Below are the code and all the weights of a small trained network. Each question names an input and a class and asks about switching units off, where a switched-off unit gives its printed mean instead of its output.

import numpy as np


def w(rows, s, z=0):
    codes = np.array(rows[::2]) - 128.0
    scale = np.full(codes.shape[1], s)
    scale[-1] = z or s
    return codes * scale


def norm(h):
    return h / np.sqrt((h * h).mean(-1, keepdims=True) + 1e-5)


def f(y):
    return np.maximum(y, 0)


def log_softmax(a):
    a = a - a.max(-1, keepdims=True)
    return a - np.log(np.exp(a).sum(-1, keepdims=True))


def net(x, mask):
    res = np.array(x, float).reshape(1, 2) / 4 @ E
    u = 0
    for l in range(4):
        y = f(norm(res) @ A[l][:, :-1].T + A[l][:, -1])
        res = res + np.where(mask[u : u + 6], y, B[l][:, -1]) @ B[l][:, :-1]
        u += 6
    return log_softmax(norm(res)[-1] @ U[:, :-1].T + U[:, -1])


A, B = {}, {}
E = w([
[99,209,116,111,41,255,15],'x0',
[4,36,123,170,188,196,35],'x1',
],0.0058)
A[0] = w([
[197,97,170,50,239,93,206,161],'0.n0',
[215,139,80,253,102,167,101,100],'0.n1',
[222,158,145,111,94,109,188,117],'0.n2',
[188,156,161,143,66,146,122,26],'0.n3',
[176,164,151,154,21,124,95,72],'0.n4',
[71,62,123,176,186,116,110,2],'0.n5',
],0.0047,0.0031)
B[0] = w([
[114,113,156,47,83,175,1,255],'0.n0',
[91,102,182,65,197,129,42,154],'0.n1',
[124,133,59,230,182,240,122,229],'0.n2',
[39,51,61,232,67,24,113,162],'0.n3',
[41,80,203,107,164,205,112,192],'0.n4',
[161,116,118,213,115,156,63,180],'0.n5',
],0.0054,0.0045)
A[1] = w([
[158,213,75,176,96,113,208,72],'1.n0',
[101,98,136,143,161,130,50,151],'1.n1',
[117,145,106,122,131,184,91,127],'1.n2',
[140,96,201,99,231,2,188,234],'1.n3',
[69,32,191,122,168,70,203,197],'1.n4',
[193,163,87,182,45,153,183,251],'1.n5',
],0.0073,0.0016)
B[1] = w([
[90,206,86,198,125,24,255,169],'1.n0',
[248,147,136,120,133,37,155,253],'1.n1',
[137,99,99,84,149,128,200,233],'1.n2',
[40,164,138,112,73,220,90,222],'1.n3',
[77,159,139,65,70,200,86,205],'1.n4',
[37,137,146,181,80,89,117,203],'1.n5',
],0.0076,0.0063)
A[2] = w([
[84,74,211,105,134,59,107,6],'2.n0',
[209,117,176,237,122,149,176,90],'2.n1',
[148,129,191,75,84,8,156,1],'2.n2',
[76,43,132,231,157,113,63,68],'2.n3',
[119,183,3,179,242,211,251,135],'2.n4',
[127,89,211,184,120,67,208,17],'2.n5',
],0.0054,0.0025)
B[2] = w([
[203,219,58,98,165,137,155,156],'2.n0',
[46,134,118,2,143,154,134,190],'2.n1',
[207,143,123,129,204,62,163,181],'2.n2',
[99,149,68,219,209,120,246,220],'2.n3',
[214,110,191,113,207,17,126,250],'2.n4',
[81,209,132,120,79,137,121,176],'2.n5',
],0.0052,0.0021)
A[3] = w([
[137,12,92,199,169,142,113,5],'3.n0',
[73,116,54,229,176,140,121,68],'3.n1',
[75,138,132,92,227,73,134,60],'3.n2',
[124,126,138,142,93,106,81,106],'3.n3',
[138,148,186,109,1,231,62,227],'3.n4',
[36,84,160,49,59,129,170,66],'3.n5',
],0.0079,0.0018)
B[3] = w([
[25,245,168,162,38,83,241,158],'3.n0',
[192,173,110,188,85,50,188,168],'3.n1',
[153,106,69,128,109,159,88,156],'3.n2',
[79,152,148,113,125,156,155,139],'3.n3',
[72,138,137,71,174,179,50,254],'3.n4',
[165,51,89,88,255,195,91,183],'3.n5',
],0.0089,0.0099)
U = w([
[10,145,116,17,191,255,42,253],'0',
[45,206,89,187,67,86,188,240],'1',
[203,88,73,47,189,75,104,127],'2',
[111,40,220,189,55,200,83,2],'3',
],0.0088,0.004)

Each question gives the input, the list of numbers given to net, and the class t.
The units are the neurons (one row each of A and B). Each row of codes is followed by its name. A weight is (code - 128) times the scale printed after its matrix; where a second scale follows, it is the last column's (A, B and U).
mask holds one flag per neuron, layer by layer. A switched-off neuron (its flag False) gives its mean, the last column of its row in B, instead of its output. The means were averaged over made-up inputs and are rounded, as every weight is.
A unit's drop is (log p(t) with every unit on - log p(t) with that unit switched off) / (log p(t) with every unit on - log p(t) with every unit switched off).
The circuit of an input: a set's keep is (log p(t) with only the set's units on - log p(t) with every unit switched off) / (log p(t) with every unit on - log p(t) with every unit switched off). Starting from the 12 units with the biggest drops (on a tie, the unit counted first), units are removed one at a time, each time the one whose removal leaves the highest keep (on an exact tie, the one counted first), for as long as the keep stays at least 0.8.
units of the circuit, in order: the units of the circuit, biggest drop first
unit that matters most: the unit with the biggest drop
k most important neurons: the k neurons with the biggest drops, biggest first
drop when u is switched off: that unit's drop, to one decimal
input [-3,2], class 2: units of the circuit, in order	(1.n1, 3.n4)
input [-6,-6], class 0: units of the circuit, in order	(1.n3)
input [0,-1], class 2: 2 most important neurons	(2.n4, 3.n4)
input [-4,-5], class 1: 3 most important neurons	(0.n2, 1.n0, 0.n4)
input [-3,-6], class 1: 2 most important neurons	(0.n2, 1.n5)
input [3,-1], class 2: 4 most important neurons	(1.n3, 1.n4, 3.n4, 0.n0)
input [2,-1], class 2: 2 most important neurons	(1.n3, 3.n4)
input [0,-3], class 2: 3 most important neurons	(1.n3, 0.n4, 0.n0)
input [5,-8], class 1: 2 most important neurons	(1.n0, 0.n0)
input [-4,-7], class 1: 2 most important neurons	(1.n0, 0.n2)
input [0,3], class 2: 2 most important neurons	(1.n1, 0.n2)
input [-1,-1], class 2: 4 most important neurons	(1.n3, 1.n4, 3.n4, 1.n2)
input [-5,-4], class 0: 2 most important neurons	(0.n0, 1.n3)
input [4,-8], class 1: unit that matters most	1.n0
input [-2,2], class 2: drop when 1.n1 is switched off	1.0
input [6,7], class 1: drop when 3.n2 is switched off	0.0
input [0,1], class 2: drop when 3.n4 is switched off	0.1
